grid = [125 106 123 139 117]
The second entry from the left is 106
The last entry: 117
Find the 4th entry.
139

Read these off the table that follows. Rows and columns are numbered from 0.
1) Read off the entry at row 0, column 1.
2) Read off the entry in the bottom-left corner.
3) Read off the entry in the top-right corner.
4) Read off the bottom entry of the column that holds the largest entry.
5) Read off the entry in row 0 and column 0.
6) Read off the maximum.
7) Read off the entry in the bottom-right corner.
8) Read off the centre entry.
[[128 125 125 128 128 126 131 132 132 121 130]
 [125 128 135 131 128 138 125 119 115 145 126]
 [132 132 124 125 127 119 131 135 136 113 133]
 [122 129 134 134 130 136 121 116 117 148 127]
 [130 129 126 129 126 122 130 133 134 120 128]
 [123 126 137 132 130 142 123 115 113 151 125]
 [125 126 134 132 129 138 124 121 119 141 125]
 [132 129 121 124 126 117 133 139 141 109 132]
 [126 130 128 130 130 130 125 125 127 131 128]]
1) 125
2) 126
3) 130
4) 131
5) 128
6) 151
7) 128
8) 122

x =
[[148 123 145 113 148]
 [128 132 144 132 120]
 [149 150 139 144 142]
 [109 125 119 114 116]
 [110 152 127 116 108]
 [135 102 118 145 112]
 [152 125 122 136 149]
 [127 123 106 147 113]
 [133 117 152 111 124]
 [148 137 115 126 115]
 [138 128 133 123 124]
 [150 128 138 115 114]
 [151 113 139 137 121]]
The smallest entry in the last row is 113
Which number is the third entry in reading order? 145
The top-left entry: 148
The largest entry in the first column -> 152
The smallest entry in the first row -> 113
The entry in the bottom-right corner: 121
The second entry, reading row by row -> 123
The 3rd smallest entry: 108
Which number is the top-right entry? 148
The fifth entry from the end, reading row by row -> 151
The first entry of the smallest entry's row is 135
The largest entry in the last column: 149
Which number is the entry directly below 122? 106
The second-last entry, reading row by row: 137
Which number is the entry just left of 118? 102
Which number is the 3rd-last entry, reading row by row? 139
Which number is the entry directly below 119? 127

[[130 126 136 152 126 128 117 122 114 125 125 128 124 131]
 [134 130 130 125 133 138 119 120 121 132 127 131 130 122]
 [125 133 128 131 122 123 129 133 120 133 133 130 127 129]
 [135 125 133 133 128 136 121 121 128 126 123 128 127 126]
 [134 120 131 124 129 142 125 116 136 130 133 124 123 123]
 [127 125 131 143 126 124 126 129 124 120 126 129 126 129]]
Counting starts at 0.
The entry in row 0 and column 0: 130
Report the entry in row 1 and column 2.
130
The entry directly below the smallest entry -> 121
Report the entry in row 0 and column 2.
136
The entry in the bottom-left corner: 127
Report the top entry of the column that holds the largest entry.
152
The bottom-right entry -> 129
Report the entry at row 2, column 0.
125
The bottom entry of the column that holds the largest entry -> 143
Report the entry at row 0, column 1.
126
Report the entry in the top-right corner.
131
The entry just right of 152: 126
The bottom entry of the column that holds the smallest entry is 124
The entry at row 1, column 0 is 134
Report the minimum.
114
Report the entry directly below 119.
129
The entry just right of 143 is 126
The entry just left of the smallest entry is 122
The entry just right of the smallest entry: 125
Report the entry directly below the largest entry.
125

B =
123  122  134  136  111  133  130  132  121
122  124  137  141  115  145  141  143  135
135  126  135  133  139  144  138  141  136
130  122  133  130  121  128  125  130  118
133  132  144  113  123  104  115  120  107
128  129  126  132  131  132  131  122  131
134  133  130  126  144  133  134  128  136
127  127  113  130  135  131  128  122  134
Counting starts at 0.
Give the entry at row 1, column 1.
Answer: 124
Give the entry at row 0, column 1.
Answer: 122
Give the entry in row 2 and column 2.
Answer: 135
The entry in row 1 and column 2 -> 137
The entry in the top-left corner: 123
Give the entry directly below 145.
Answer: 144
The entry in row 2 and column 0 -> 135
The top-right entry: 121
The entry in row 0 and column 2 is 134
The entry just right of the largest entry: 141
The entry just right of the smallest entry -> 115
Give the top entry of the column that holds the largest entry.
Answer: 133
Give the smallest entry.
Answer: 104
Give the entry in row 1 and column 0.
Answer: 122
Give the entry directly above 129.
Answer: 132
Give the bottom entry of the column that holds the smallest entry.
Answer: 131
Give the entry in the bottom-left corner.
Answer: 127
Give the bottom-right entry.
Answer: 134

Questions about the grid below. Counting starts at 0.
1) Find the centre entry.
2) Find the entry just right of the smallest entry.
3) Find the bottom-right entry.
4) Find the entry directly above the smallest entry.
5) Find the bottom entry of the column that holds the smallest entry.
6) Find the entry in row 0 and column 0.
7) Find the entry at row 0, column 1.
8) Find the entry at row 1, column 0.
132,139,137,132,119,130,127
116,128,126,131,137,129,130
127,136,125,126,127,129,129
131,149,139,129,118,132,131
137,123,129,132,117,123,135
128,123,133,133,126,126,117
136,145,143,121,112,130,132
129,130,150,120,126,134,134
129,134,128,136,130,146,131
143,133,123,130,120,138,140
124,142,129,126,121,135,139
133,120,122,140,121,126,134
136,141,148,121,118,130,131
130,146,140,133,124,131,132
132,130,126,131,125,137,122
1) 120
2) 130
3) 122
4) 126
5) 125
6) 132
7) 139
8) 116
